Here is a tiny trained network, its code and every weight. The questions are about switching its units off for an input and a target symbol, where a switched-off unit gives its printed mean instead of its output.

import numpy as np


def w(rows, s, z=0):
    codes = np.array(rows[::2]) - 128.0
    scale = np.full(codes.shape[1], s)
    scale[-1] = z or s
    return codes * scale


def f(y):
    return np.maximum(y, 0)


def softmax(a):
    e = np.exp(a - a.max(-1, keepdims=True))
    return e / e.sum(-1, keepdims=True)


def log_softmax(a):
    a = a - a.max(-1, keepdims=True)
    return a - np.log(np.exp(a).sum(-1, keepdims=True))


def net(x, mask):
    ids = ['ΘΩαβγεψ'.index(c) for c in x.split()]
    T = len(ids)
    res = E[ids] + P[:T]
    q, k, v = (res @ M[0].T for M in (Q, K, V))
    z = softmax(np.where(np.tri(T) > 0, q @ k.T / 4**0.5, -1e9)) @ v
    res = res + np.where(mask[0], z, O[0][:, -1]) @ O[0][:, :-1]
    y = f(res @ A[0][:, :-1].T + A[0][:, -1])
    res = res + np.where(mask[1:13], y, B[0][:, -1]) @ B[0][:, :-1]
    return log_softmax(res[-1] @ U[:, :-1].T + U[:, -1])


Q, K, V, O, A, B = {}, {}, {}, {}, {}, {}
E = w([
[151,102,106,169,178],'Θ',
[157,40,79,101,210],'Ω',
[237,163,206,155,165],'α',
[240,124,135,85,244],'β',
[165,154,161,215,140],'γ',
[89,247,92,42,164],'ε',
[143,68,137,179,138],'ψ',
],0.012)
P = w([
[92,154,79,119,1],'0',
[130,126,124,152,184],'1',
[137,146,141,145,203],'2',
[131,133,127,149,200],'3',
[126,119,118,138,205],'4',
[109,96,130,136,195],'5',
[121,106,117,136,211],'6',
[125,115,111,120,208],'7',
[128,99,117,129,210],'8',
[100,108,124,146,209],'9',
[124,122,124,136,214],'10',
[131,90,109,120,197],'11',
],0.0064)
Q[0] = w([
[180,101,109,174,143],'H0',
[92,165,118,62,47],'H0',
[161,56,169,122,100],'H0',
[200,105,112,179,250],'H0',
],0.017)
K[0] = w([
[205,109,115,117,49],'H0',
[52,150,149,190,248],'H0',
[223,143,165,182,115],'H0',
[163,139,44,75,16],'H0',
],0.012)
V[0] = w([
[214,175,204,79,130],'H0',
[120,3,182,93,81],'H0',
[211,149,40,20,235],'H0',
[172,173,203,199,140],'H0',
],0.011)
O[0] = w([
[96,223,79,65,120,92],'H0',
[68,65,237,83,146,56],'H0',
[157,118,71,40,3,253],'H0',
[102,223,80,150,203,53],'H0',
],0.012,0.0049)
A[0] = w([
[141,72,93,85,224,255],'N0',
[51,140,100,83,68,89],'N1',
[155,54,249,77,70,56],'N2',
[102,163,145,139,214,71],'N3',
[1,69,253,151,151,58],'N4',
[111,106,139,197,190,42],'N5',
[102,136,215,119,143,109],'N6',
[177,89,159,193,70,188],'N7',
[192,110,67,147,50,75],'N8',
[248,153,149,128,161,180],'N9',
[60,242,73,81,128,70],'N10',
[108,108,84,120,152,164],'N11',
],0.0087,0.0067)
B[0] = w([
[123,149,178,157,76,227],'N0',
[150,167,165,148,75,169],'N1',
[30,167,36,124,143,225],'N2',
[84,137,100,119,126,187],'N3',
[166,131,140,36,168,171],'N4',
[179,199,83,126,153,189],'N5',
[141,101,152,94,133,145],'N6',
[120,70,146,133,120,208],'N7',
[149,149,106,97,216,247],'N8',
[90,81,107,154,113,200],'N9',
[97,78,255,141,95,179],'N10',
[136,132,142,150,108,159],'N11',
],0.0097,0.015)
U = w([
[128,194,84,146,105,106],'Θ',
[246,69,45,129,96,11],'Ω',
[201,2,193,223,25,255],'α',
[71,79,94,93,73,103],'β',
[70,135,233,141,35,63],'γ',
[181,187,146,64,10,222],'ε',
[163,92,185,65,164,62],'ψ',
],0.0048,0.0026)

Each question gives the input, a string of symbols that net reads in full, and the target symbol t.
The units are the heads (4 rows each of Q, K, V and O) and the neurons (one row each of A and B). Each row of codes is followed by its name. A weight is (code - 128) times the scale printed after its matrix; where a second scale follows, it is the last column's (O, A, B and U).
mask holds one flag per unit, heads first, then neurons. A switched-off unit (its flag False) gives its mean, the last column of its rows in O or B, instead of its output. The means were averaged over made-up inputs and are rounded, as every weight is.
A unit's drop is (log p(t) with every unit on - log p(t) with that unit switched off) / (log p(t) with every unit on - log p(t) with every unit switched off).
The circuit of an input: a set's keep is (log p(t) with only the set's units on - log p(t) with every unit switched off) / (log p(t) with every unit on - log p(t) with every unit switched off). Starting from the 12 units with the biggest drops (on a tie, the unit counted first), units are removed one at a time, each time the one whose removal leaves the highest keep (on an exact tie, the one counted first), for as long as the keep stays at least 0.8.
circuit, biggest first: the units of the circuit, biggest drop first
top k neurons: the k neurons with the biggest drops, biggest first
drop of u: that unit's drop, to one decimal
input ε Ω Ω Ω Ω β, target Ω: circuit, biggest first : (H0 N8 N10)
input γ Θ γ ε Ω γ γ ψ γ, target Θ: circuit, biggest first : (H0)
input α ε Θ γ Ω β α β Θ β ψ, target γ: circuit, biggest first : (H0 N10 N8)
input Ω Θ γ ψ ε Ω γ ψ α, target β: circuit, biggest first : (N2 H0)
input α β α γ γ γ Θ Ω Ω β β, target γ: circuit, biggest first : (H0 N10 N8)
input ψ Ω Ω α ψ γ Ω ε Ω Θ β, target ψ: top 2 neurons : (N4 N6)
input Ω γ γ β Ω Ω β γ Θ, target β: circuit, biggest first : (H0 N2)
input ε Ω Ω Ω ε Θ Ω β γ β γ Ω, target Ω: circuit, biggest first : (H0 N8)
input Θ β Ω γ α Ω Ω, target α: top 2 neurons : (N2 N8)
input Θ α Ω Θ β ψ β Θ α Ω γ γ, target α: top 2 neurons : (N2 N8)
input β Θ ε Ω ε Ω Ω Ω, target ε: drop of H0 : 1.0
input β β γ α ε, target ε: drop of N10 : 0.2
input ε Ω ψ γ, target Ω: drop of N3 : 0.0
input α Ω ψ Ω Θ, target γ: drop of H0 : 1.1
input β Ω γ, target ε: circuit, biggest first : (H0)
